Here is a tiny trained network, its code and every weight. The questions are about switching its units off for an input and a class, where a switched-off unit gives its printed mean instead of its output.

import numpy as np


def w(rows, s, z=0):
    codes = np.array(rows[::2]) - 128.0
    scale = np.full(codes.shape[1], s)
    scale[-1] = z or s
    return codes * scale


def norm(h):
    return h / np.sqrt((h * h).mean(-1, keepdims=True) + 1e-5)


def f(y):
    return y / 2 * (1 + np.tanh(0.7978845608 * (y + 0.044715 * y**3)))


def log_softmax(a):
    a = a - a.max(-1, keepdims=True)
    return a - np.log(np.exp(a).sum(-1, keepdims=True))


def net(x, mask):
    res = np.array(x, float).reshape(1, 2) / 4 @ E
    u = 0
    for l in range(2):
        y = f(norm(res) @ A[l][:, :-1].T + A[l][:, -1])
        res = res + np.where(mask[u : u + 9], y, B[l][:, -1]) @ B[l][:, :-1]
        u += 9
    return log_softmax(norm(res)[-1] @ U[:, :-1].T + U[:, -1])


A, B = {}, {}
E = w([
[102,169,46,140,89,105,26,59,100],'x0',
[123,99,2,227,175,210,129,157,86],'x1',
],0.0015)
A[0] = w([
[134,102,193,121,135,136,161,151,126,90],'L0N0',
[159,133,205,85,87,120,161,183,160,99],'L0N1',
[122,153,50,170,101,127,83,68,61,76],'L0N2',
[105,209,178,123,77,61,85,109,154,72],'L0N3',
[167,78,141,221,187,171,194,193,163,119],'L0N4',
[86,139,71,166,137,177,45,122,56,11],'L0N5',
[165,128,122,170,232,238,208,203,120,60],'L0N6',
[131,67,52,219,204,252,114,156,27,53],'L0N7',
[64,161,49,147,109,144,47,96,92,146],'L0N8',
],0.0026,0.0012)
B[0] = w([
[144,144,90,151,129,135,161,45,145,141],'L0N0',
[220,212,162,108,129,85,125,102,191,164],'L0N1',
[186,146,79,192,97,137,165,112,197,180],'L0N2',
[81,92,137,125,97,187,139,213,15,155],'L0N3',
[86,146,78,174,107,162,54,148,25,194],'L0N4',
[128,185,169,168,148,45,173,128,190,170],'L0N5',
[68,3,98,167,144,151,26,192,90,205],'L0N6',
[100,164,180,27,115,100,141,113,125,252],'L0N7',
[239,142,102,143,61,171,145,114,191,199],'L0N8',
],0.0024,0.0032)
A[1] = w([
[60,103,102,144,160,138,123,141,95,84],'L1N0',
[119,141,110,123,106,130,105,95,154,172],'L1N1',
[123,152,162,81,125,90,132,95,179,134],'L1N2',
[77,133,190,84,151,102,131,142,97,1],'L1N3',
[149,151,91,179,118,112,127,110,253,59],'L1N4',
[102,109,105,121,120,102,116,151,86,185],'L1N5',
[146,91,153,158,159,140,157,161,149,37],'L1N6',
[138,141,155,94,106,143,142,105,123,151],'L1N7',
[136,133,158,105,108,119,102,125,91,176],'L1N8',
],0.0064,0.00098)
B[1] = w([
[116,137,216,77,180,194,111,135,92,190],'L1N0',
[103,147,97,153,123,76,130,210,101,169],'L1N1',
[161,73,128,143,209,200,144,187,113,208],'L1N2',
[171,252,175,217,146,152,188,44,70,190],'L1N3',
[181,207,152,190,146,107,126,135,56,254],'L1N4',
[102,104,141,159,175,133,45,189,164,165],'L1N5',
[35,126,59,144,47,75,76,92,183,132],'L1N6',
[161,62,103,100,125,149,114,148,182,166],'L1N7',
[91,78,75,121,139,112,156,120,196,171],'L1N8',
],0.0029,0.0039)
U = w([
[144,72,73,80,77,94,98,180,174,133],'0',
[55,108,160,141,217,206,54,180,60,148],'1',
[53,154,155,191,81,81,145,44,168,118],'2',
[207,112,204,100,211,185,219,95,160,149],'3',
[89,143,101,69,142,81,175,60,32,3],'4',
[197,251,82,217,97,80,114,145,66,154],'5',
[91,139,103,72,139,81,174,59,30,2],'6',
[88,138,103,72,140,76,179,61,27,6],'7',
],0.012,0.011)

Each question gives the input, the list of numbers given to net, and the class t.
The units are the neurons (one row each of A and B). Each row of codes is followed by its name. A weight is (code - 128) times the scale printed after its matrix; where a second scale follows, it is the last column's (A, B and U).
mask holds one flag per neuron, layer by layer. A switched-off neuron (its flag False) gives its mean, the last column of its row in B, instead of its output. The means were averaged over made-up inputs and are rounded, as every weight is.
A unit's drop is (log p(t) with every unit on - log p(t) with that unit switched off) / (log p(t) with every unit on - log p(t) with every unit switched off).
unit that matters most: the unit with the biggest drop
k most important neurons: the k neurons with the biggest drops, biggest first
top k neurons in layer l: the k neurons of layer l with the biggest drops, biggest first
drop of u: that unit's drop, to one decimal
input [6,-7], class 0: 2 most important neurons => L1N4; L0N7
input [-5,-1], class 2: unit that matters most => L0N1
input [4,-5], class 0: 2 most important neurons => L0N7; L1N7
input [3,-2], class 0: 3 most important neurons => L0N3; L1N3; L1N4
input [2,-2], class 0: 4 most important neurons => L0N7; L0N3; L0N6; L0N4
input [7,-4], class 0: 2 most important neurons => L0N3; L1N3
input [4,-4], class 0: 3 most important neurons => L0N7; L0N3; L1N4
input [0,1], class 1: top 3 neurons in layer 0 => L0N6; L0N4; L0N1
input [5,-5], class 0: 2 most important neurons => L0N7; L1N4
input [5,-8], class 3: drop of L1N3 => 0.3
input [4,-8], class 3: drop of L1N2 => 0.1
input [4,-3], class 0: drop of L0N3 => 0.7
